Below is a small trained network, with its code and all its weights. Each question gives an input and a target symbol and asks what happens when units are switched off, that is, made to give their printed mean instead of their output.

import numpy as np


def w(rows, s, z=0):
    codes = np.array(rows[::2]) - 128.0
    scale = np.full(codes.shape[1], s)
    scale[-1] = z or s
    return codes * scale


def f(y):
    return np.maximum(y, 0)


def softmax(a):
    e = np.exp(a - a.max(-1, keepdims=True))
    return e / e.sum(-1, keepdims=True)


def log_softmax(a):
    a = a - a.max(-1, keepdims=True)
    return a - np.log(np.exp(a).sum(-1, keepdims=True))


def net(x, mask):
    ids = ['αβδεζηλμξπτψω'.index(c) for c in x.split()]
    T = len(ids)
    res = E[ids] + P[:T]
    u = 0
    for l in range(2):
        r = res
        for j in range(2):
            rows = slice(4 * j, 4 * j + 4)
            q, k, v = (r @ M[l][rows].T for M in (Q, K, V))
            z = softmax(np.where(np.tri(T) > 0, q @ k.T / 4**0.5, -1e9)) @ v
            o = O[l][rows]
            res = res + np.where(mask[u + j], z, o[:, -1]) @ o[:, :-1]
        u += 2
        y = f(res @ A[l][:, :-1].T + A[l][:, -1])
        res = res + np.where(mask[u : u + 24], y, B[l][:, -1]) @ B[l][:, :-1]
        u += 24
    return log_softmax(res[-1] @ U[:, :-1].T + U[:, -1])


Q, K, V, O, A, B = {}, {}, {}, {}, {}, {}
E = w([
[135,123,111],'α',
[135,125,112],'β',
[138,128,105],'δ',
[62,113,83],'ε',
[65,242,126],'ζ',
[139,123,107],'η',
[146,128,121],'λ',
[134,184,185],'μ',
[140,125,119],'ξ',
[136,122,110],'π',
[208,94,254],'τ',
[138,122,111],'ψ',
[138,123,113],'ω',
],0.017)
P = w([
[54,3,225],'0',
[54,33,204],'1',
[63,64,172],'2',
[68,78,148],'3',
[71,91,136],'4',
[72,101,135],'5',
[80,125,120],'6',
[71,129,126],'7',
[76,140,125],'8',
[68,152,126],'9',
[65,157,133],'10',
[77,160,99],'11',
],0.0061)
Q[0] = w([
[201,71,174],'0.h0',
[193,101,159],'0.h0',
[111,109,192],'0.h0',
[105,129,150],'0.h0',
[134,71,130],'0.h1',
[210,23,164],'0.h1',
[34,226,130],'0.h1',
[1,72,168],'0.h1',
],0.0095)
K[0] = w([
[108,71,146],'0.h0',
[114,60,102],'0.h0',
[20,178,135],'0.h0',
[127,157,97],'0.h0',
[136,114,191],'0.h1',
[254,11,223],'0.h1',
[68,197,19],'0.h1',
[108,160,195],'0.h1',
],0.0088)
V[0] = w([
[254,110,161],'0.h0',
[106,155,158],'0.h0',
[89,162,197],'0.h0',
[46,102,111],'0.h0',
[20,29,164],'0.h1',
[27,139,19],'0.h1',
[182,81,181],'0.h1',
[160,51,102],'0.h1',
],0.0087)
O[0] = w([
[66,86,182,63],'0.h0',
[175,172,110,172],'0.h0',
[113,179,69,220],'0.h0',
[184,211,2,174],'0.h0',
[165,206,69,254],'0.h1',
[86,157,207,148],'0.h1',
[196,91,76,112],'0.h1',
[190,71,158,76],'0.h1',
],0.0054,0.0051)
A[0] = w([
[130,129,226,187],'0.n0',
[67,93,106,116],'0.n1',
[117,192,104,17],'0.n2',
[103,134,104,98],'0.n3',
[147,132,132,208],'0.n4',
[199,163,127,107],'0.n5',
[206,136,129,100],'0.n6',
[220,148,143,162],'0.n7',
[107,166,138,39],'0.n8',
[125,188,249,101],'0.n9',
[127,109,49,189],'0.n10',
[123,183,160,3],'0.n11',
[120,47,96,50],'0.n12',
[138,115,115,163],'0.n13',
[109,139,112,202],'0.n14',
[241,85,144,119],'0.n15',
[132,99,80,103],'0.n16',
[81,151,73,34],'0.n17',
[133,31,139,22],'0.n18',
[121,80,80,140],'0.n19',
[119,113,144,89],'0.n20',
[115,120,162,97],'0.n21',
[167,94,197,103],'0.n22',
[141,106,42,70],'0.n23',
],0.011,0.004)
B[0] = w([
[162,219,82,187],'0.n0',
[69,168,68,152],'0.n1',
[123,99,185,207],'0.n2',
[81,114,149,154],'0.n3',
[121,187,68,187],'0.n4',
[75,101,109,177],'0.n5',
[74,69,152,147],'0.n6',
[2,85,108,188],'0.n7',
[137,113,237,171],'0.n8',
[175,174,187,254],'0.n9',
[130,201,143,223],'0.n10',
[200,95,214,184],'0.n11',
[161,218,113,134],'0.n12',
[124,152,145,150],'0.n13',
[98,159,73,224],'0.n14',
[52,64,208,157],'0.n15',
[168,156,184,150],'0.n16',
[86,15,178,182],'0.n17',
[95,163,69,135],'0.n18',
[196,175,162,159],'0.n19',
[96,163,134,128],'0.n20',
[138,153,115,130],'0.n21',
[52,77,102,136],'0.n22',
[135,140,183,173],'0.n23',
],0.0058,0.0053)
Q[1] = w([
[164,161,89],'1.h0',
[76,203,20],'1.h0',
[65,179,157],'1.h0',
[156,89,215],'1.h0',
[170,191,135],'1.h1',
[147,2,177],'1.h1',
[159,216,154],'1.h1',
[161,41,252],'1.h1',
],0.0094)
K[1] = w([
[107,133,171],'1.h0',
[56,150,152],'1.h0',
[75,57,106],'1.h0',
[252,119,106],'1.h0',
[153,175,19],'1.h1',
[86,71,133],'1.h1',
[189,143,92],'1.h1',
[52,5,111],'1.h1',
],0.011)
V[1] = w([
[54,202,99],'1.h0',
[34,35,121],'1.h0',
[113,177,2],'1.h0',
[124,182,150],'1.h0',
[151,100,180],'1.h1',
[172,227,164],'1.h1',
[117,121,154],'1.h1',
[90,152,84],'1.h1',
],0.0098)
O[1] = w([
[82,2,118,226],'1.h0',
[56,152,5,150],'1.h0',
[207,73,39,164],'1.h0',
[121,75,167,161],'1.h0',
[178,131,36,112],'1.h1',
[229,137,165,253],'1.h1',
[132,165,149,130],'1.h1',
[132,59,74,144],'1.h1',
],0.0076,0.011)
A[1] = w([
[80,206,105,252],'1.n0',
[46,92,91,227],'1.n1',
[245,139,150,168],'1.n2',
[76,126,40,1],'1.n3',
[172,155,183,78],'1.n4',
[164,133,127,158],'1.n5',
[114,82,103,102],'1.n6',
[58,108,194,88],'1.n7',
[162,160,161,118],'1.n8',
[80,163,76,229],'1.n9',
[162,174,161,138],'1.n10',
[44,116,168,87],'1.n11',
[100,128,64,147],'1.n12',
[174,134,135,39],'1.n13',
[153,101,151,71],'1.n14',
[165,113,151,148],'1.n15',
[185,107,174,161],'1.n16',
[197,145,68,204],'1.n17',
[70,149,53,67],'1.n18',
[206,169,153,187],'1.n19',
[111,144,153,57],'1.n20',
[134,31,150,156],'1.n21',
[54,174,138,48],'1.n22',
[81,65,132,86],'1.n23',
],0.012,0.0075)
B[1] = w([
[124,62,197,200],'1.n0',
[214,84,130,211],'1.n1',
[51,131,114,248],'1.n2',
[127,195,167,173],'1.n3',
[161,93,62,189],'1.n4',
[92,128,96,167],'1.n5',
[105,174,80,157],'1.n6',
[139,206,190,151],'1.n7',
[149,75,49,180],'1.n8',
[156,28,143,200],'1.n9',
[134,86,47,191],'1.n10',
[220,142,136,153],'1.n11',
[171,112,118,180],'1.n12',
[253,38,200,139],'1.n13',
[157,110,167,144],'1.n14',
[12,180,104,180],'1.n15',
[88,173,131,216],'1.n16',
[85,132,177,194],'1.n17',
[79,194,131,179],'1.n18',
[68,138,115,232],'1.n19',
[137,93,198,134],'1.n20',
[119,207,54,196],'1.n21',
[160,148,19,157],'1.n22',
[135,202,155,159],'1.n23',
],0.006,0.013)
U = w([
[143,145,139,23],'α',
[139,135,146,76],'β',
[145,150,139,19],'δ',
[205,100,2,38],'ε',
[143,200,219,184],'ζ',
[143,136,144,40],'η',
[143,53,189,254],'λ',
[16,230,84,247],'μ',
[145,98,175,179],'ξ',
[137,131,146,72],'π',
[197,234,104,135],'τ',
[134,120,161,113],'ψ',
[140,122,163,128],'ω',
],0.0099,0.0029)

Each question gives the input, a string of symbols that net reads in full, and the target symbol t.
The units are the heads (4 rows each of Q, K, V and O) and the neurons (one row each of A and B). Each row of codes is followed by its name. A weight is (code - 128) times the scale printed after its matrix; where a second scale follows, it is the last column's (O, A, B and U).
mask holds one flag per unit, layer by layer, with each layer's heads first. A switched-off unit (its flag False) gives its mean, the last column of its rows in O or B, instead of its output. The means were averaged over made-up inputs and are rounded, as every weight is.
A unit's drop is (log p(t) with every unit on - log p(t) with that unit switched off) / (log p(t) with every unit on - log p(t) with every unit switched off).
The circuit of an input: a set's keep is (log p(t) with only the set's units on - log p(t) with every unit switched off) / (log p(t) with every unit on - log p(t) with every unit switched off). Starting from the 12 units with the biggest drops (on a tie, the unit counted first), units are removed one at a time, each time the one whose removal leaves the highest keep (on an exact tie, the one counted first), for as long as the keep stays at least 0.8.
units of the circuit, in order: the units of the circuit, biggest drop first
unit that matters most: the unit with the biggest drop
k most important neurons: the k neurons with the biggest drops, biggest first
k most important neurons of layer l: the k neurons of layer l with the biggest drops, biggest first
input μ π ω β ω τ, target τ: 4 most important neurons of layer 0 : 0.n15, 0.n7, 0.n22, 0.n6
input μ ε ψ, target ε: units of the circuit, in order : 0.h1, 0.n9, 1.h0
input μ μ ω μ ξ, target μ: 2 most important neurons : 1.n1, 1.n9
input λ μ λ β, target μ: units of the circuit, in order : 1.h0, 1.n1, 1.n9, 0.h0
input μ ψ μ α α, target μ: units of the circuit, in order : 1.h0, 1.n1, 1.n9, 1.n0
input λ μ η, target μ: units of the circuit, in order : 1.h0, 1.n1, 1.n9, 1.n0
input μ π ξ λ ε ξ π, target ε: 4 most important neurons of layer 0 : 0.n9, 0.n11, 0.n1, 0.n8
input μ ξ λ μ λ ψ ε π η β, target ε: 2 most important neurons of layer 0 : 0.n9, 0.n11
input μ λ β μ ε ξ λ, target ε: unit that matters most : 0.h1
input ξ ζ ζ η, target ζ: 4 most important neurons of layer 0 : 0.n17, 0.n2, 0.n11, 0.n8
input ε ω λ μ ε ξ, target ε: units of the circuit, in order : 1.h0, 0.n9, 0.n1
input ω λ ε μ μ ξ η, target μ: 4 most important neurons : 1.n1, 1.n9, 1.n2, 1.n0
input ε ξ ε ζ ξ ψ, target ζ: 3 most important neurons of layer 0 : 0.n17, 0.n8, 0.n2
input π λ λ, target λ: unit that matters most : 1.h1
input μ μ μ μ μ ω μ μ ε ψ ψ, target ε: units of the circuit, in order : 0.h1, 1.h0, 0.n9, 0.n11
input μ λ ε ε λ β, target ε: units of the circuit, in order : 1.h0, 0.n9, 0.n1
input μ λ μ ω λ ε, target ε: units of the circuit, in order : 1.h0, 0.n1
input μ μ μ μ μ μ ε α, target ε: 3 most important neurons : 0.n9, 0.n11, 0.n1
input π μ λ, target μ: units of the circuit, in order : 1.n1, 1.n9, 1.n0
input μ π ω ω ω, target μ: units of the circuit, in order : 1.h0, 1.n1, 1.n9, 1.n0
input ε ε λ μ η ε, target ε: units of the circuit, in order : 1.h0, 1.n1
input ε λ η, target ε: 2 most important neurons of layer 0 : 0.n9, 0.n11
input λ λ μ μ λ μ π ε ω, target ε: units of the circuit, in order : 1.h0, 0.n9, 0.n11, 0.n1
input δ β μ ξ μ μ μ μ ε ω, target ε: units of the circuit, in order : 1.h0, 0.n11, 0.n9, 0.n1
input λ ω η μ μ λ μ ξ μ ε η, target ε: 2 most important neurons of layer 0 : 0.n11, 0.n9
input π ζ λ μ α, target μ: 3 most important neurons : 0.n9, 1.n1, 0.n7
input μ μ η ψ, target μ: 2 most important neurons : 1.n1, 1.n9
input ξ μ μ μ π μ μ ε τ, target τ: most important neuron : 1.n1
